Below is a small trained network, with its code and all its weights. Each question gives an input and a class and asks what happens when units are switched off, that is, made to give their printed mean instead of their output.

import numpy as np


def w(rows, s, z=0):
    codes = np.array(rows[::2]) - 128.0
    scale = np.full(codes.shape[1], s)
    scale[-1] = z or s
    return codes * scale


def f(y):
    return np.maximum(y, 0)


def log_softmax(a):
    a = a - a.max(-1, keepdims=True)
    return a - np.log(np.exp(a).sum(-1, keepdims=True))


def net(x, mask):
    res = np.array(x, float).reshape(1, 5) / 4 @ E
    y = f(res @ A[0][:, :-1].T + A[0][:, -1])
    res = res + np.where(mask, y, B[0][:, -1]) @ B[0][:, :-1]
    return log_softmax(res[-1] @ U[:, :-1].T + U[:, -1])


A, B = {}, {}
E = w([
[124,157,4,136,135,12,67],'x0',
[148,206,114,159,35,121,200],'x1',
[169,78,100,56,153,128,222],'x2',
[103,150,199,70,147,57,111],'x3',
[33,124,181,144,102,38,176],'x4',
],0.014)
A[0] = w([
[77,118,82,112,116,94,80,120],'N1',
[201,160,120,177,31,199,135,146],'N2',
[161,86,119,146,192,145,99,57],'N3',
[79,111,128,113,177,99,17,183],'N4',
[176,113,45,116,102,10,148,164],'N5',
[119,61,167,84,150,153,163,153],'N6',
[125,16,169,174,145,146,150,123],'N7',
[107,161,171,114,124,133,99,253],'N8',
],0.013,0.0068)
B[0] = w([
[182,57,101,193,193,19,157,198],'N1',
[85,184,75,71,94,176,18,219],'N2',
[1,108,196,170,28,169,183,174],'N3',
[121,89,119,37,209,99,47,234],'N4',
[145,62,212,206,101,178,197,252],'N5',
[35,118,51,137,169,175,141,200],'N6',
[50,55,156,123,93,20,94,187],'N7',
[84,111,112,124,67,104,131,179],'N8',
],0.0089,0.022)
U = w([
[226,83,134,156,184,97,118,144],'0',
[180,70,94,101,101,230,204,186],'1',
[145,202,135,71,68,196,93,169],'2',
[83,172,177,99,116,111,254,56],'3',
[50,107,157,215,38,93,125,171],'4',
[113,107,201,75,155,115,91,4],'5',
[97,124,62,66,165,146,21,159],'6',
],0.011,0.0031)

Each question gives the input, the list of numbers given to net, and the class t.
The units are the neurons (one row each of A and B). Each row of codes is followed by its name. A weight is (code - 128) times the scale printed after its matrix; where a second scale follows, it is the last column's (A, B and U).
mask holds one flag per neuron, in row order. A switched-off neuron (its flag False) gives its mean, the last column of its row in B, instead of its output. The means were averaged over made-up inputs and are rounded, as every weight is.
A unit's drop is (log p(t) with every unit on - log p(t) with that unit switched off) / (log p(t) with every unit on - log p(t) with every unit switched off).
The circuit of an input: a set's keep is (log p(t) with only the set's units on - log p(t) with every unit switched off) / (log p(t) with every unit on - log p(t) with every unit switched off). Starting from all 8 units, units are removed one at a time, each time the one whose removal leaves the highest keep (on an exact tie, the one counted first), for as long as the keep stays at least 0.8.
circuit, biggest first: the units of the circuit, biggest drop first
unit that matters most: the unit with the biggest drop
k most important neurons: the k neurons with the biggest drops, biggest first
drop of u: that unit's drop, to one decimal
input [6,-7,5,4,-7], class 0: 2 most important neurons : N2, N5
input [2,-5,-8,5,2], class 6: circuit, biggest first : N4
input [7,-2,-5,-8,-2], class 0: circuit, biggest first : N1, N6
input [-1,5,5,-6,-7], class 2: circuit, biggest first : N2, N4
input [-4,-7,-4,1,5], class 6: 2 most important neurons : N4, N5
input [5,-7,-2,-1,5], class 0: circuit, biggest first : N1, N2
input [6,2,7,7,-1], class 0: circuit, biggest first : N3, N2
input [1,6,6,8,-2], class 1: 3 most important neurons : N7, N3, N5
input [-3,4,-1,-7,-8], class 2: circuit, biggest first : N4, N2
input [7,7,6,7,1], class 3: 4 most important neurons : N7, N2, N3, N8
input [-7,-7,-2,2,1], class 4: 3 most important neurons : N7, N2, N3
input [-4,-4,2,0,-4], class 4: 4 most important neurons : N3, N4, N7, N2
input [-8,6,-8,0,3], class 2: circuit, biggest first : N2, N1
input [7,8,6,8,-6], class 1: circuit, biggest first : N5, N7
input [-3,4,-6,-2,-4], class 2: unit that matters most : N4
input [-1,-7,8,3,5], class 6: 2 most important neurons : N6, N5
input [2,0,7,1,5], class 3: circuit, biggest first : N2, N7
input [3,-5,-2,4,6], class 6: 2 most important neurons : N4, N3
input [-2,2,-5,-8,2], class 6: 2 most important neurons : N2, N5
input [-1,3,-5,-8,-1], class 6: 3 most important neurons : N5, N2, N3
input [-7,-7,3,-2,-6], class 4: unit that matters most : N3
input [5,7,-7,-1,-3], class 2: circuit, biggest first : N2, N7, N4
input [-3,3,2,8,-4], class 1: 4 most important neurons : N4, N2, N7, N3
input [-2,2,-3,-6,-6], class 2: 4 most important neurons : N4, N1, N6, N7
input [-6,-6,-1,-1,1], class 4: 3 most important neurons : N7, N2, N3
input [-4,-6,5,4,-4], class 6: 4 most important neurons : N5, N6, N1, N8
input [-5,-8,3,-2,3], class 4: unit that matters most : N7
input [-8,7,5,-3,3], class 2: drop of N1 : 0.2
